Below are the code and all the weights of a small trained network. Each question names an input and a target symbol and asks about switching units off, where a switched-off unit gives its printed mean instead of its output.

import numpy as np


def w(rows, s, z=0):
    codes = np.array(rows[::2]) - 128.0
    scale = np.full(codes.shape[1], s)
    scale[-1] = z or s
    return codes * scale


def norm(h):
    return h / np.sqrt((h * h).mean(-1, keepdims=True) + 1e-5)


def softmax(a):
    e = np.exp(a - a.max(-1, keepdims=True))
    return e / e.sum(-1, keepdims=True)


def log_softmax(a):
    a = a - a.max(-1, keepdims=True)
    return a - np.log(np.exp(a).sum(-1, keepdims=True))


def net(x, mask):
    ids = ['ΓΠΨΩβδεζηθλμξστ'.index(c) for c in x.split()]
    T = len(ids)
    res = E[ids] + P[:T]
    u = 0
    for l in range(3):
        r = norm(res)
        for j in range(3):
            rows = slice(2 * j, 2 * j + 2)
            q, k, v = (r @ M[l][rows].T for M in (Q, K, V))
            z = softmax(np.where(np.tri(T) > 0, q @ k.T / 2**0.5, -1e9)) @ v
            o = O[l][rows]
            res = res + np.where(mask[u + j], z, o[:, -1]) @ o[:, :-1]
        u += 3
    return log_softmax(norm(res)[-1] @ U[:, :-1].T + U[:, -1])


Q, K, V, O = {}, {}, {}, {}
E = w([
[91,192,197,121,85,161,82,87,138],'Γ',
[112,183,133,146,65,142,81,64,172],'Π',
[156,222,84,78,65,142,97,145,87],'Ψ',
[124,136,140,195,168,102,147,130,57],'Ω',
[79,151,143,153,145,89,9,157,87],'β',
[66,109,99,153,136,150,117,186,114],'δ',
[128,164,81,186,69,105,159,44,160],'ε',
[119,158,80,200,145,69,88,163,54],'ζ',
[163,226,109,80,67,150,80,122,80],'η',
[158,192,108,109,118,133,98,52,88],'θ',
[87,145,119,204,117,67,58,151,95],'λ',
[126,76,64,98,33,130,207,142,128],'μ',
[98,126,205,161,183,201,150,110,140],'ξ',
[79,155,129,155,147,94,4,159,73],'σ',
[97,240,192,110,66,89,131,148,75],'τ',
],0.019)
P = w([
[240,177,98,176,161,102,116,255,130],'0',
[198,116,111,226,111,93,92,209,134],'1',
[181,116,119,215,112,109,86,193,127],'2',
[168,120,122,204,122,120,94,175,122],'3',
[158,119,116,190,127,133,98,163,122],'4',
[145,122,116,178,131,141,104,151,123],'5',
[136,123,114,165,137,148,109,141,122],'6',
[121,124,111,157,138,154,115,132,124],'7',
[107,126,104,147,140,155,118,122,124],'8',
[94,126,99,137,143,157,123,112,125],'9',
[81,125,89,126,145,159,134,104,122],'10',
[66,124,84,115,146,162,143,94,118],'11',
[49,119,77,99,149,159,154,83,112],'12',
[59,118,59,104,139,164,166,78,118],'13',
],0.0097)
Q[0] = w([
[145,104,136,115,168,116,175,102,175],'L0H1',
[72,133,117,121,130,159,112,167,185],'L0H1',
[164,50,101,124,251,108,88,94,109],'L0H2',
[55,235,189,102,124,97,142,130,80],'L0H2',
[134,75,103,81,128,113,151,219,142],'L0H3',
[157,25,151,162,202,98,121,156,105],'L0H3',
],0.012)
K[0] = w([
[200,75,155,121,117,169,161,140,146],'L0H1',
[102,147,143,127,128,164,120,183,179],'L0H1',
[212,97,153,166,223,136,103,128,65],'L0H2',
[73,183,100,72,129,164,124,70,79],'L0H2',
[165,2,79,101,137,161,75,186,173],'L0H3',
[230,70,195,189,208,99,95,227,154],'L0H3',
],0.0097)
V[0] = w([
[173,177,177,115,110,113,147,100,121],'L0H1',
[155,77,137,201,213,171,170,85,121],'L0H1',
[128,125,188,111,118,51,179,151,132],'L0H2',
[64,154,199,90,119,155,131,135,136],'L0H2',
[75,53,92,85,131,137,156,198,44],'L0H3',
[126,93,181,161,128,111,105,253,106],'L0H3',
],0.0065)
O[0] = w([
[134,148,173,163,237,229,118,88,127,158],'L0H1',
[79,172,135,111,88,121,153,20,139,17],'L0H1',
[189,116,138,54,230,87,125,112,136,117],'L0H2',
[108,148,11,96,130,25,88,156,95,190],'L0H2',
[106,195,127,136,148,201,228,33,163,59],'L0H3',
[159,183,63,166,128,254,167,128,157,254],'L0H3',
],0.0063,0.004)
Q[1] = w([
[126,66,127,173,102,45,147,121,172],'L1H1',
[172,105,101,39,98,156,255,66,143],'L1H1',
[65,160,223,202,127,123,140,85,138],'L1H2',
[169,21,111,147,165,158,77,32,165],'L1H2',
[140,145,154,71,21,94,95,139,178],'L1H3',
[213,183,55,116,101,81,128,210,147],'L1H3',
],0.0065)
K[1] = w([
[182,147,136,163,150,44,104,167,174],'L1H1',
[204,139,93,132,119,172,127,112,187],'L1H1',
[132,84,104,132,203,144,124,85,99],'L1H2',
[100,108,164,219,161,200,132,152,214],'L1H2',
[163,149,181,2,38,40,40,155,145],'L1H3',
[146,175,91,158,67,43,129,178,45],'L1H3',
],0.0085)
V[1] = w([
[106,183,161,221,65,84,102,153,28],'L1H1',
[127,122,173,98,189,177,89,120,163],'L1H1',
[205,130,1,119,117,65,90,174,141],'L1H2',
[143,125,60,97,69,85,117,30,123],'L1H2',
[110,134,145,137,52,190,80,148,178],'L1H3',
[129,53,144,110,134,195,179,65,133],'L1H3',
],0.0058)
O[1] = w([
[126,78,1,132,134,93,120,111,119,254],'L1H1',
[239,194,169,153,178,133,184,107,130,114],'L1H1',
[122,115,174,180,149,25,109,41,193,162],'L1H2',
[136,135,197,188,221,155,164,84,85,60],'L1H2',
[138,168,161,95,124,65,128,134,115,161],'L1H3',
[124,19,161,221,77,120,105,111,174,43],'L1H3',
],0.0069,0.0092)
Q[2] = w([
[148,184,112,2,44,62,92,76,145],'L2H1',
[47,149,88,164,116,134,104,156,106],'L2H1',
[157,153,58,37,117,111,138,166,84],'L2H2',
[75,131,115,143,204,159,132,169,119],'L2H2',
[121,231,81,56,42,164,144,56,49],'L2H3',
[168,107,82,175,158,109,175,158,58],'L2H3',
],0.0098)
K[2] = w([
[36,104,85,119,152,121,142,83,89],'L2H1',
[64,161,180,106,131,139,144,125,80],'L2H1',
[72,104,159,100,155,129,131,111,107],'L2H2',
[105,130,80,159,184,117,118,143,149],'L2H2',
[106,176,168,3,95,35,110,71,105],'L2H3',
[65,149,97,107,109,156,128,154,121],'L2H3',
],0.013)
V[2] = w([
[144,158,210,137,132,131,82,149,79],'L2H1',
[126,166,120,88,45,141,129,105,112],'L2H1',
[190,106,41,145,121,196,126,141,103],'L2H2',
[254,138,148,96,62,84,164,119,120],'L2H2',
[118,92,122,179,150,186,66,133,136],'L2H3',
[64,140,108,202,147,205,135,86,128],'L2H3',
],0.0094)
O[2] = w([
[205,127,95,132,63,160,143,52,80,140],'L2H1',
[131,27,102,244,200,169,142,156,149,189],'L2H1',
[53,61,166,161,72,17,91,107,113,255],'L2H2',
[2,146,122,64,234,129,178,53,94,95],'L2H2',
[68,172,113,125,110,30,114,199,67,79],'L2H3',
[144,228,25,95,167,35,57,170,59,56],'L2H3',
],0.0084,0.0075)
U = w([
[157,161,70,156,169,59,100,192,98,193],'Γ',
[92,34,138,167,54,149,142,190,51,20],'Π',
[88,137,155,230,129,217,131,36,198,113],'Ψ',
[73,202,157,97,100,93,131,67,135,72],'Ω',
[166,134,142,111,113,109,143,125,139,76],'β',
[96,160,194,86,128,105,119,189,205,129],'δ',
[102,30,171,79,189,77,178,158,126,159],'ε',
[85,181,120,110,133,82,151,47,169,106],'ζ',
[112,151,177,158,151,140,125,77,87,103],'η',
[134,72,181,96,182,91,118,69,59,145],'θ',
[110,141,123,102,114,96,149,85,157,87],'λ',
[73,150,188,149,217,153,114,148,152,150],'μ',
[254,130,233,152,115,90,117,154,148,168],'ξ',
[183,129,132,103,96,91,166,117,142,69],'σ',
[199,167,100,107,206,222,114,158,137,253],'τ',
],0.0093,0.0038)

Each question gives the input, a string of symbols that net reads in full, and the target symbol t.
The units are the heads (2 rows each of Q, K, V and O). Each row of codes is followed by its name. A weight is (code - 128) times the scale printed after its matrix; where a second scale follows, it is the last column's (O and U).
mask holds one flag per head, layer by layer. A switched-off head (its flag False) gives its mean, the last column of its rows in O, instead of its output. The means were averaged over made-up inputs and are rounded, as every weight is.
A unit's drop is (log p(t) with every unit on - log p(t) with that unit switched off) / (log p(t) with every unit on - log p(t) with every unit switched off).
The circuit of an input: a set's keep is (log p(t) with only the set's units on - log p(t) with every unit switched off) / (log p(t) with every unit on - log p(t) with every unit switched off). Starting from all 9 units, units are removed one at a time, each time the one whose removal leaves the highest keep (on an exact tie, the one counted first), for as long as the keep stays at least 0.8.
circuit, biggest first: the units of the circuit, biggest drop first
unit that matters most: the unit with the biggest drop
heads that matter: for each layer, one digit per head in row order, 1 if its drop is at least 0.15 and else 0, layers parted by /
input σ ζ ξ μ η τ η, target τ: circuit, biggest first -> L1H3, L2H3
input μ τ τ τ, target τ: circuit, biggest first -> L1H3, L2H2, L2H3, L0H2
input Ω τ ξ ξ ζ ξ Ω μ Ω ζ, target Π: circuit, biggest first -> L0H2, L2H2, L1H3
input ξ Ψ θ τ ξ τ ξ Γ τ, target Γ: circuit, biggest first -> L0H2
input δ Ω Ψ ε θ, target θ: circuit, biggest first -> L0H3, L2H2
input Ψ ξ Π ξ τ Γ Ψ τ λ ζ δ Ω, target Γ: circuit, biggest first -> L2H3, L1H3
input θ ξ ξ ξ δ τ η Γ ξ τ μ τ δ, target Ψ: heads that matter -> 101 / 100 / 000
input σ ξ δ ξ Ω Π τ Ψ, target τ: circuit, biggest first -> L1H3, L2H3
input ζ Γ ε τ τ ξ δ β τ τ ξ ζ Ω, target Γ: circuit, biggest first -> L1H3, L2H3
input Ω Π ε λ Γ τ ξ τ Ω ξ, target Π: heads that matter -> 100 / 011 / 001
input Π τ θ η ξ δ, target Γ: heads that matter -> 000 / 011 / 001
input τ τ β σ δ ε Γ τ Γ τ, target Γ: circuit, biggest first -> L0H2, L2H2
input τ Ω δ Π Π τ τ τ Ω ζ τ θ τ θ, target Ψ: circuit, biggest first -> L0H2, L2H3
input τ δ δ η, target δ: unit that matters most -> L2H1
input τ Π Ψ, target Π: heads that matter -> 111 / 000 / 011
input λ ζ β λ Ω ε δ μ ξ Π τ ξ Γ Γ, target Π: heads that matter -> 011 / 010 / 110
input τ μ σ τ δ, target Γ: heads that matter -> 011 / 001 / 001
input Π ξ ξ ξ Π, target Π: circuit, biggest first -> L1H2, L0H3, L2H3, L0H1
input Π ξ ξ τ ξ ε θ, target Π: circuit, biggest first -> L1H2, L0H3, L0H1, L0H2
input τ ζ ξ θ, target Π: heads that matter -> 111 / 010 / 011
input Γ δ τ Ω Π τ τ δ ξ σ β ζ ξ τ, target ξ: heads that matter -> 000 / 000 / 011
input Ω ξ λ δ ξ δ ξ ξ μ Π, target Π: heads that matter -> 011 / 010 / 000
input ξ τ Ω Ω τ, target Ω: unit that matters most -> L0H2
input Ω Π τ Π Π τ τ ξ τ, target ξ: heads that matter -> 110 / 000 / 011
